Facts:
z118 {figom=g, trikibruk=k, balu=z685}
z16 {figom=f, trikibruk=h, balu=z833}
z160 {figom=b, trikibruk=i, balu=z367}
z170 {figom=b, trikibruk=j, balu=z311}
z173 {figom=e, trikibruk=h}
z198 {figom=b, trikibruk=i, balu=z70}
z203 {figom=f, trikibruk=h, balu=z771}
z216 {figom=c, trikibruk=h, balu=z620}
z22 {figom=f, trikibruk=h}
z226 {figom=e, trikibruk=h, balu=z881}
z243 {figom=a, trikibruk=i, balu=z284}
z246 {figom=a, trikibruk=h, balu=z867}
z248 {figom=a, trikibruk=k}
z261 {figom=f, trikibruk=i, balu=z877}
z275 {figom=b, trikibruk=h, balu=z830}
z276 {figom=e, trikibruk=i}
z280 {figom=b, trikibruk=i, balu=z945}
z284 {figom=e, trikibruk=h}
z285 {figom=a, trikibruk=h}
z299 {figom=a, trikibruk=i}
z302 {figom=f, trikibruk=i}
z303 {figom=a, trikibruk=h}
z311 {figom=c, trikibruk=j, balu=z405}
z312 {figom=a, trikibruk=h, balu=z683}
z330 {figom=g, trikibruk=j}
z337 {figom=g, trikibruk=h, balu=z395}
z339 {figom=a, trikibruk=h}
z351 {figom=a, trikibruk=j, balu=z248}
z354 {figom=f, trikibruk=i, balu=z901}
z367 {figom=e, trikibruk=i}
z374 {figom=c, trikibruk=h}
z375 {figom=d, trikibruk=i, balu=z993}
z380 {figom=c, trikibruk=i, balu=z963}
z386 {figom=e, trikibruk=h, balu=z216}
z395 {figom=c, trikibruk=i, balu=z302}
z398 {figom=a, trikibruk=i}
z405 {figom=f, trikibruk=k, balu=z246}
z410 {figom=b, trikibruk=i, balu=z203}
z417 {figom=g, trikibruk=h}
z433 {figom=b, trikibruk=i}
z47 {figom=a, trikibruk=j}
z472 {figom=b, trikibruk=j, balu=z303}
z50 {figom=a, trikibruk=i, balu=z540}
z510 {figom=g, trikibruk=h}
z52 {figom=b, trikibruk=h}
z532 {figom=e, trikibruk=h, balu=z433}
z540 {figom=a, trikibruk=i}
z549 {figom=b, trikibruk=h, balu=z94}
z563 {figom=b, trikibruk=k}
z594 {figom=c, trikibruk=j, balu=z118}
z606 {figom=f, trikibruk=h, balu=z926}
z607 {figom=d, trikibruk=h, balu=z285}
z608 {figom=a, trikibruk=h, balu=z991}
z616 {figom=d, trikibruk=h}
z617 {figom=c, trikibruk=h, balu=z903}
z620 {figom=b, trikibruk=i, balu=z617}
z621 {figom=c, trikibruk=h, balu=z160}
z630 {figom=e, trikibruk=i}
z664 {figom=e, trikibruk=k, balu=z312}
z670 {figom=d, trikibruk=j}
z672 {figom=f, trikibruk=k, balu=z472}
z677 {figom=c, trikibruk=h, balu=z946}
z681 {figom=e, trikibruk=j}
z683 {figom=c, trikibruk=j, balu=z337}
z685 {figom=b, trikibruk=j}
z695 {figom=c, trikibruk=i, balu=z907}
z696 {figom=d, trikibruk=i}
z70 {figom=b, trikibruk=h, balu=z510}
z740 {figom=c, trikibruk=i}
z771 {figom=e, trikibruk=h, balu=z398}
z774 {figom=e, trikibruk=k}
z775 {figom=d, trikibruk=k}
z780 {figom=f, trikibruk=i}
z79 {figom=b, trikibruk=k}
z81 {figom=e, trikibruk=h}
z813 {figom=e, trikibruk=h, balu=z965}
z817 {figom=b, trikibruk=h}
z830 {figom=c, trikibruk=i, balu=z594}
z833 {figom=b, trikibruk=i, balu=z52}
z846 {figom=a, trikibruk=h, balu=z275}
z854 {figom=f, trikibruk=j}
z862 {figom=g, trikibruk=h, balu=z79}
z867 {figom=b, trikibruk=h}
z877 {figom=a, trikibruk=h, balu=z607}
z881 {figom=a, trikibruk=j, balu=z170}
z901 {figom=a, trikibruk=h, balu=z261}
z903 {figom=a, trikibruk=h, balu=z911}
z907 {figom=d, trikibruk=i}
z911 {figom=b, trikibruk=h}
z920 {figom=c, trikibruk=j}
z926 {figom=a, trikibruk=k, balu=z677}
z937 {figom=f, trikibruk=h}
z94 {figom=a, trikibruk=j}
z945 {figom=e, trikibruk=i}
z946 {figom=c, trikibruk=k}
z96 {figom=d, trikibruk=h, balu=z937}
z963 {figom=f, trikibruk=h}
z965 {figom=c, trikibruk=h}
z968 {figom=e, trikibruk=j, balu=z630}
z970 {figom=a, trikibruk=k}
z983 {figom=d, trikibruk=k, balu=z351}
z991 {figom=c, trikibruk=h, balu=z173}
z993 {figom=b, trikibruk=h, balu=z198}

Known rows:
[-14 -14   6 -15 -13   2 -11  -2   2  -1   2   4 -33  21   5  -9  -3  -4
   0 -11  32 -28   4  18   1   0  -6  -6  -8  21 -17  -2  -9]: z374
[  0   4  -3  -8  -7  14  -2  -2  -1  12  18 -20   2  18   4  17  -5   5
  -9   7  30 -27  -4  -8  11 -11 -21 -10   0  16  -8   0   6]: z311
[  0  -1  -2  -2  -6  11  -4  -1  -6  -2  18 -22 -19  19   1   8   0  11
  -9   5  26 -24 -11  -5   9  -9 -24  -6   3  16  -7   1   5]: z170
[ -6 -26  -3  -7 -13   8 -10   6  -4  10   7  -7 -48  20   1 -14   2  -4
  -2 -15  21 -27  -4  26   9   4 -14   2  -7  24 -11   3  -6]: z685
[-37 -12 -17   3 -16   4  -6  18  12  26  10  -7   4  33  -9  -6  -7 -22
   7   2  33 -31  24   4  11   8  -9 -14   0  20 -15   1  -3]: z118
[ -4  15  -8 -24  -3   0  -2   2   5   2  -8  11  -5  17  -4  -7 -21 -37
   4  42  46  -8   1  21   2  11  -9 -23   3  26  -3  14  16]: z261
[ -5  -5   7 -21  -7   5  -4  -7  -1  17  -2   9  10  16   6  -9 -22 -22
   9  -5  31 -23  13  27 -10   4  -4 -14 -15  22 -20  10  -3]: z22
[-13 -16   8 -10 -12   1 -13  -2  -3 -13   4   1 -52  22   2 -16   1   4
  -2 -13  27 -26  -3  19  -1   1 -10  -2  -6  21 -16  -1 -11]: z52
[ 11 -10   2 -14  -1   1   5   6  13  14   7   0 -49  14   8 -10 -14   7
   3 -23  25 -22  -8  13   2   0   2  -3  -6  25 -13  13  -6]: z970
[ -2   0  -5 -18   3   1   6   2   6   5  -5   4 -46   7   8  -8  -9  -4
  -2  -4  31 -25  -9  16   5  -6  -1  -1  -8  27 -10  12  -9]: z540
[ -1  -9  -6  -4   3   1   9   9  16   1  12  -5 -40  17   7 -18 -13   6
   7   3  28 -13  -7  -3   7  -9  -3  -9   2  21  -9  16   4]: z926
[-11 -24  -6 -20 -18  11 -15   6   6  21   3  -2   9  24  -1  10  -2 -25
   0  -8  30 -33  11  31  10   7 -12  -8 -12  21 -17 -10  -1]: z330
[-16 -13 -12 -10   3   1   1  -4  11 -17   6  -3 -53  13  16 -15  -4  -4
  13  11  28  -5  -2   6  -2 -30  -5  -7   3  18 -21  12   3]: z312
[-48  -2 -24   8  -7   3   3  13   1  18   0  -6 -31  22  -4 -24  -2 -20
   3  18  35 -30  16  -1  14  -4 -12  -6   1  25  -8  12  -8]: z830
[ -5  -6   9 -16  -4   4  -1  -4   5   6   2   7 -53  13  14 -20 -11   5
   2 -12  29 -22  -5  15  -1 -10  -1  -4  -9  23 -13  12  -8]: z339
[-20  -9 -14  -3  -1  -1  -2   5   0 -25   1  -7 -36  18  -5 -11   4  -5
  -2  21  32 -20  -7   4   9  -3 -14  -5   2  22  -9   2  -2]: z160
[-22 -16 -29 -12   2  -3  -1   4   9 -21  -1  -8 -26  15   0   7   5 -21
   7  19  33 -14   3  11   6 -15 -10  -6   4  20 -22  -1   0]: z395
[  8 -38  -7 -22 -16   4  -5  -3  -2  27   6  -3   0  15   6  -1  -6 -20
   3  -6  34 -30  13  21  10  11 -10  -9  -9  23 -17   0   1]: z681

Rows:
No name comes twice in this set of rows, the named rows included.
[  4   2  -3  -8   1  13   7  -1   5  15  14 -13 -26  11  12  -4 -11   8
  -2   9  27 -18 -11  -4   9 -20 -14  -7  -1  19  -4  15   7] -> z881
[ 12 -31  -5 -18 -13  -4  -1   2   6  20   8  -2  -4  19   1   3 -11 -11
   5 -17  36 -30  14  12   5  19  -3 -12  -4  23 -21   0  -4] -> z774
[-35 -11  -4 -11 -16   5 -14   1   7  -4   4   1   9  29  -2  -3  -3 -19
   3  15  39 -26  15   9   4  -4 -11 -16  -4  16 -17  -8   0] -> z862
[-23 -15   1  -2  -9   2 -10   0  -1 -24   7  -4 -44  24   1 -22   1   4
   1  10  30 -18  -3   5   3  -7 -14  -7   2  18 -13   2  -2] -> z549
[  0 -32 -17 -11  -8  -5   2   3   9   5  12  -9   1  20   1   0  -8 -15
  10   6  38 -19  15   0   7   6  -6 -16   5  19 -21   2   6] -> z664
[  2 -19  -1 -13 -10   0  -5   8  11   7   8  -3 -29  22  -1   0  -6  -2
   1 -21  28 -28   1  16   5  10  -3  -5  -5  22 -17   0  -7] -> z946
[-14 -19  -3 -11 -12   0  -3  -9  -2   3   8  -3   4  19   6  -8  -8 -11
   4  17  43 -25  16  -4   5  -1 -11 -18   0  17 -17   1   4] -> z226
[-21 -41  -6  -3   5   0   3   5   3 -50  -2  -1   3  17  -7 -37   4   7
   1  31  30 -25 -16   2  15  -1  -9  -5 -13  20  -3  -4  -4] -> z620
[-10   5 -13 -17   2   2   5   1   3   5  -5   3  17  14  -2  -6 -19 -32
   8  32  38 -15   7  15   1   3  -8 -19  -4  24 -10  13   8] -> z354
[-27 -35   4  -6  -5   4  -4   0   7 -30   4   4   3  22   2 -35  -2   4
   6  23  33 -24  -2   1   8  -8  -6 -12 -12  16  -9  -4  -1] -> z216
[ -9 -23   4 -17 -17   0 -14  -8 -11   2   1   3  14  24  -4  -3  -9 -23
   6  -4  34 -29  18  27  -6  18 -12 -14 -10  20 -24  -3  -5] -> z616
[ 11  17   0 -10   1   7   9  -2   4  22  15 -14  39  18   0  19 -27  -6
   4   2  31 -22   6  -6  -5   2 -11 -20  -2  17 -15  13   7] -> z405
[-16 -27   8  -8   3   5   6  -2  10 -23   4   7 -16  14  12 -45 -10  13
   7  18  29 -18 -10  -1   6 -17  -1  -9 -14  19  -5  10  -1] -> z903
[-10   6   7 -14  -6   2  -5  -1  10  -9   3  10 -67  18  11 -29 -12  -1
   2  23  39  -7 -10   5   3 -11  -6 -14   6  22  -2  15  10] -> z901

Now the same nodes, written a new way:
Known rows:
[-10 -14 -14  -8  -5   9   9   3 -23   9  -4  15  10 -20  16 -19  17  15
  -1   0   0   8 -13 -31  19   2  18]: z830
[ 13  22  -6 -19   1  18  12 -22 -21 -10  14  18 -29  13  16   8 -12  -3
  16 -16 -13  -7   7  25  -9  22 -17]: z275
[-14  -9 -16  46  -2   9   1   6 -18  18  -4  20  -3 -12  35  -2  17  27
  12   2 -14 -16  -7 -13  21  16   0]: z664
[ -3 -18 -22   9   6  13  10   0 -10  -3  -5  26 -10 -15  26  -9  31   9
   8   3  -7   0  10 -22  38 -16  30]: z920
[ -1 -21   2  -4   4  11  16 -17  -5   4   3  19  21  -9  29 -23  28  18
  -4  -1   0 -15 -10 -39  10   1   4]: z367
[ -5   8  13 -24  -9 -11  18 -29 -26   6  26  24 -32  -6  19  -1  15   8
  -5  -9 -12 -14 -10  15 -21  12  -6]: z620
[  5 -26  57   5 -24  45 -12  27   4   7  25   3   1   3  33  19  -2  17
  20 -15  34 -15  30  16  12 -13  -4]: z877
[ -3 -11 -14  10  -4  17  14 -27 -41  18   7  28   3 -36   8 -33  19  15
  -4  -8   8  -2 -17 -23  23  -4   8]: z261
[-20 -19   4  62  28  27   7 -57  -9 -12  -1   2 -22  29 -14 -43   6  23
  -4  20 -14 -10  -9 -29  31 -27  30]: z405
[  7 -15  -4   9 -10  19   6   5   3  18  -9  24 -21 -24  22 -23  17   3
  18  35   5  13   9 -22  25   4   4]: z216
[ -8  -6 -22  49  -3  20   1 -17 -35   9   0  21 -24 -21   8 -24  14  30
   7  -1  -6  -2 -13 -14  35   3   8]: z672
[ -3 -26  59  14 -19  43  -8  13   1  13  20  -1   6   6  37  15  -3  12
  19 -18  33 -17  37  14   8 -19   2]: z339
[ -2 -23  52  23 -24  38   0  11  -8  36  14  -2  11  -2  43  16   2   2
  20 -37  33 -17  40  20   2 -24   9]: z901
[  0 -30  57  21 -26  36  -6  17  11   9  25 -14  -7  16  35  12  22  39
   3 -42  25 -27  10   7   7 -19  12]: z248
[ -1 -20   1  -4   3  11  15 -18  -5   5   2  17  19  -9  30 -23  27  18
  -3  -3  -3 -15  -8 -40   9   1   3]: z630
[ -3 -10 -45  -1   6   7  12  -5 -12  -3 -14  26 -27 -21  13 -23  31   3
   6  12 -16  20   1 -28  42 -15  39]: z330
[  0 -26  56  14 -22  41  -8  23  -1  20  22   1   7   0  39  20  -4  11
  20 -20  34 -18  33  17   8 -16   0]: z312
[  3   7   0 -14   7  -2  21 -32 -18 -14  24  32 -45   4  26  11  22   1
   3 -17 -21 -20  10  24   0  -6   5]: z472

Rows:
No name comes twice in this set of rows, the named rows included.
[-31 -30  -3  24  30  11  -3 -39  -3 -33  -4   9 -15  21   8 -23  21   5
   6  20 -17  -2  26 -36  40 -35  46] -> z311
[ -5  -1 -68 -10   8  -9  18  -4  -9  -3 -27  27 -33 -18  13 -28  37  -7
   4  22 -30  32  -1 -36  38  -6  48] -> z670
[-11 -18 -14  25  16   8   4  -2 -20  -3   3  36   2 -17  39   3  24  11
  13   8 -12 -20  13 -15  33  -5  11] -> z968
[ 12  12   6   1  -9   5  20 -36  -2  -4  15   7 -52  20  20  -3  22  20
  -1 -30 -23 -18  -7  11 -14  10  -4] -> z79
[ 21  14   9 -19  -5  16  24 -41  -3  -1  14  16 -40  13  23  -7  10 -10
   9 -16 -11 -10  16  12 -15   9 -12] -> z52
[-18  -1 -55 -21  -3 -15  16 -10 -18  12 -25  13 -17 -18   2 -39  28  -1
  -3  21 -23  40 -17 -48  17   7  43] -> z696
[ 19 -27  64 -13 -26  53 -10  27  19  -5  25   1  -1   4  30  13   1  23
  15 -14  39 -19  24   8  13  -8  -9] -> z285
[-21   7 -65  18  -6 -13   6   2 -16  13 -33   8 -41 -10   7 -28  25  10
   7  20 -34  37 -16 -33  28  14  40] -> z983
[  0 -18 -13  16  15  13  11  -9 -10  -6   1  32   3 -12  37  -4  32  12
   8   2 -10 -22  11 -23  30 -10  11] -> z681
[ 11   8 -57 -23  -7   7  10   8   2  -1 -31  16 -37 -16   4 -36  15  -3
  15  39 -17  46  -7 -39  32  23  21] -> z607
[ 10   0 -41   1 -10  18  13  -4  -8  16 -24  15 -22 -22  11 -33  16  -8
  13  15  -8  32   5 -30  28   5  21] -> z337
[ -4 -14 -11  10   0  20  10 -31 -35   8   6  24   2 -28   3 -34  14  16
  -3   2   6  -1 -16 -29  26  -7  10] -> z780

The same nodes again, as new rows of numbers:
Known rows:
[ 86 -30 -38 -17  -5   5 -24 -23 -18 -25  31 -47 -48  22 -16]: z311
[ 10  -8  42  18   0  14  25   0  -3  -4  18   9 -23  -5   1]: z472
[ 41 -24 -34 -46  15  -1 -22  -2   7  11  13  -3 -14 -16  28]: z695
[  3  -8  30  12   3  -4   8  32   4  12  23  19 -17   4  13]: z833
[ -4  41  -7  -8 -42 -32   5 -31  10  14 -23 -22  -9  21  17]: z203
[-14 -16  21  35  21  17  -8  16  -3  -1   4   3  30 -10 -24]: z79
[  4  -2  -5 -16  40  16  -7  21 -25 -41 -11   8  22  -7 -11]: z284
[ -4  40  -9  -8 -41 -32   4 -31  10  12 -24 -20  -4  21  13]: z16
[-35  34  13  30 -29 -11   3  -4  -4   8  -4  -2 -30   6  12]: z846
[ 19   7  20 -22  20   1  -4  20 -28 -33  -1  -5  -9  -7  25]: z771
[ 25  -7 -10 -12  44   9  -5  34  -6 -10   0  30  22 -11 -14]: z367
[ 39  -8  31  -1  31 -14  -4  10 -25  -5  12 -12  14 -26  27]: z664
[-26   9   1  51 -17   0   1  -2   7  22  -5  -1  31 -11 -29]: z248
[-22  31 -33  -2 -22 -17   2 -29  11   6 -35  -7  28  19 -23]: z963
[ 17 -38  58   4 -47  -3  -8  49  30  -7 -25  41 -19 -21  21]: z620
[ 20  11   8  47 -47 -11  22 -11  -5   5  23 -16 -40  27 -26]: z881
[-19  -9  10  23   2   2 -12 -20  26  25 -12 -14  33  15 -27]: z775
[ 16 -39  -9 -17  38  38   0 -11  -2 -20  11   8   4 -23 -21]: z330

Rows:
No name comes twice in this set of rows, the named rows included.
[ 33 -35  -5 -56 -30   6 -37  -4   6 -32 -34  -9 -18 -32  40] -> z216
[-12  -5  18  26  31  32  14  -3   0  -7   4  25  -6 -10 -34] -> z685
[  8  59 -15 -34 -50  12  36   0  32  60  20 -24  29  27  29] -> z261
[-25   5  20  -3 -18 -13   0 -19  14   4  -9 -16 -10  33   9] -> z96
[-39  49  14  -6 -55  34  42  16  -2  18  32 -28  18  17  27] -> z877
[ 42 -16  25  37 -11   5   8  11 -19 -23  37 -20 -46  38 -33] -> z170
[-28 -11   8  19  14  13  -1  22 -15 -31   2   6   9  15 -28] -> z867
[-14  -8   6  11   0  13  19 -35  28  12 -11   6  11  19 -39] -> z670
[-18  -1  40   7  -4   0   6  18 -13 -16  10  -1 -20   6  22] -> z993
[ -8  17  27  45 -36 -15   4  -3   4  29   8 -16  -5  -8   9] -> z926

